Below are the code and all the weights of a small trained network. Each question names an input and a class and asks about switching units off, where a switched-off unit gives its printed mean instead of its output.

import numpy as np


def w(rows, s, z=0):
    codes = np.array(rows[::2]) - 128.0
    scale = np.full(codes.shape[1], s)
    scale[-1] = z or s
    return codes * scale


def norm(h):
    return h / np.sqrt((h * h).mean(-1, keepdims=True) + 1e-5)


def f(y):
    return np.maximum(y, 0)


def log_softmax(a):
    a = a - a.max(-1, keepdims=True)
    return a - np.log(np.exp(a).sum(-1, keepdims=True))


def net(x, mask):
    res = np.array(x, float).reshape(1, 3) / 4 @ E
    u = 0
    for l in range(2):
        y = f(norm(res) @ A[l][:, :-1].T + A[l][:, -1])
        res = res + np.where(mask[u : u + 8], y, B[l][:, -1]) @ B[l][:, :-1]
        u += 8
    return log_softmax(norm(res)[-1] @ U[:, :-1].T + U[:, -1])


A, B = {}, {}
E = w([
[138,201,93,225,75],'x0',
[215,135,83,117,254],'x1',
[147,38,34,141,95],'x2',
],0.0058)
A[0] = w([
[144,163,164,108,158,84],'L0N1',
[149,73,124,249,122,40],'L0N2',
[133,51,73,114,113,104],'L0N3',
[126,56,161,77,142,13],'L0N4',
[141,155,153,97,141,127],'L0N5',
[157,152,88,120,168,196],'L0N6',
[148,170,163,93,144,195],'L0N7',
[107,86,137,176,63,253],'L0N8',
],0.013,0.0027)
B[0] = w([
[239,81,141,210,140,177],'L0N1',
[201,138,191,71,141,194],'L0N2',
[197,40,141,238,100,229],'L0N3',
[176,212,125,38,59,197],'L0N4',
[138,92,135,175,125,169],'L0N5',
[3,69,103,119,82,204],'L0N6',
[129,39,107,151,72,196],'L0N7',
[87,101,54,118,130,254],'L0N8',
],0.0067,0.0072)
A[1] = w([
[163,171,190,161,148,179],'L1N1',
[134,191,137,76,167,138],'L1N2',
[144,107,121,120,201,168],'L1N3',
[86,135,233,155,129,98],'L1N4',
[189,249,70,158,103,202],'L1N5',
[96,19,72,60,68,253],'L1N6',
[83,131,155,172,195,94],'L1N7',
[127,123,100,164,192,145],'L1N8',
],0.012,0.0039)
B[1] = w([
[155,81,122,140,98,139],'L1N1',
[142,57,122,113,105,128],'L1N2',
[109,159,62,160,43,142],'L1N3',
[157,96,1,170,156,141],'L1N4',
[186,138,204,68,119,149],'L1N5',
[111,176,164,133,143,253],'L1N6',
[166,118,65,105,122,131],'L1N7',
[22,202,103,33,80,141],'L1N8',
],0.0099,0.018)
U = w([
[14,172,66,96,80,231],'0',
[204,21,86,212,85,168],'1',
[196,167,168,66,84,192],'2',
[93,136,171,157,112,100],'3',
[142,150,117,99,239,49],'4',
[137,64,98,123,186,25],'5',
[113,150,125,131,226,2],'6',
[105,78,125,133,253,19],'7',
],0.013,0.0055)

Each question gives the input, the list of numbers given to net, and the class t.
The units are the neurons (one row each of A and B). Each row of codes is followed by its name. A weight is (code - 128) times the scale printed after its matrix; where a second scale follows, it is the last column's (A, B and U).
mask holds one flag per neuron, layer by layer. A switched-off neuron (its flag False) gives its mean, the last column of its row in B, instead of its output. The means were averaged over made-up inputs and are rounded, as every weight is.
A unit's drop is (log p(t) with every unit on - log p(t) with that unit switched off) / (log p(t) with every unit on - log p(t) with every unit switched off).
The circuit of an input: a set's keep is (log p(t) with only the set's units on - log p(t) with every unit switched off) / (log p(t) with every unit on - log p(t) with every unit switched off). Starting from the 12 units with the biggest drops (on a tie, the unit counted first), units are removed one at a time, each time the one whose removal leaves the highest keep (on an exact tie, the one counted first), for as long as the keep stays at least 0.8.
circuit, biggest first: the units of the circuit, biggest drop first
unit that matters most: the unit with the biggest drop
k most important neurons: the k neurons with the biggest drops, biggest first
k most important neurons of layer l: the k neurons of layer l with the biggest drops, biggest first
input [-4,-2,-5], class 1: unit that matters most -> L0N8
input [8,0,6], class 2: circuit, biggest first -> (L0N2 L1N5)
input [2,-2,3], class 3: 4 most important neurons -> (L1N6 L0N8 L0N2 L0N1)
input [7,-4,-1], class 2: 2 most important neurons -> (L1N5 L0N6)
input [-8,6,6], class 2: 2 most important neurons -> (L0N4 L0N8)
input [1,3,-4], class 1: 4 most important neurons -> (L0N1 L0N8 L1N6 L0N5)
input [-4,4,-7], class 1: 2 most important neurons -> (L0N8 L0N1)
input [2,7,-6], class 0: 4 most important neurons -> (L1N8 L0N3 L0N6 L0N2)
input [7,-6,-1], class 2: circuit, biggest first -> (L1N5 L0N6)
input [-1,3,0], class 3: circuit, biggest first -> (L0N6 L0N8)
input [-7,-5,-7], class 1: 3 most important neurons -> (L0N8 L1N4 L0N6)
input [-5,4,2], class 2: 3 most important neurons of layer 0 -> (L0N4 L0N8 L0N3)
input [5,8,-3], class 0: 2 most important neurons -> (L0N6 L1N8)
input [0,1,1], class 3: unit that matters most -> L0N6
input [0,4,-2], class 0: 2 most important neurons -> (L0N3 L1N8)
input [4,7,7], class 0: 3 most important neurons of layer 0 -> (L0N6 L0N1 L0N7)
input [-3,4,-2], class 0: 3 most important neurons -> (L0N3 L0N2 L0N6)
input [-6,5,5], class 2: 4 most important neurons of layer 1 -> (L1N6 L1N4 L1N8 L1N1)
input [-4,5,-1], class 0: 2 most important neurons of layer 1 -> (L1N3 L1N5)
input [7,4,1], class 2: circuit, biggest first -> (L1N5)
input [-6,7,5], class 0: 2 most important neurons -> (L1N3 L0N6)
input [-5,-1,-5], class 1: 2 most important neurons -> (L0N1 L0N8)
input [3,-1,-4], class 1: 2 most important neurons -> (L0N4 L1N6)
input [-2,3,3], class 3: 2 most important neurons of layer 1 -> (L1N6 L1N4)
input [1,4,-6], class 1: 2 most important neurons -> (L0N1 L0N8)
input [8,-2,7], class 2: 2 most important neurons of layer 1 -> (L1N5 L1N4)
input [4,8,1], class 0: unit that matters most -> L0N6
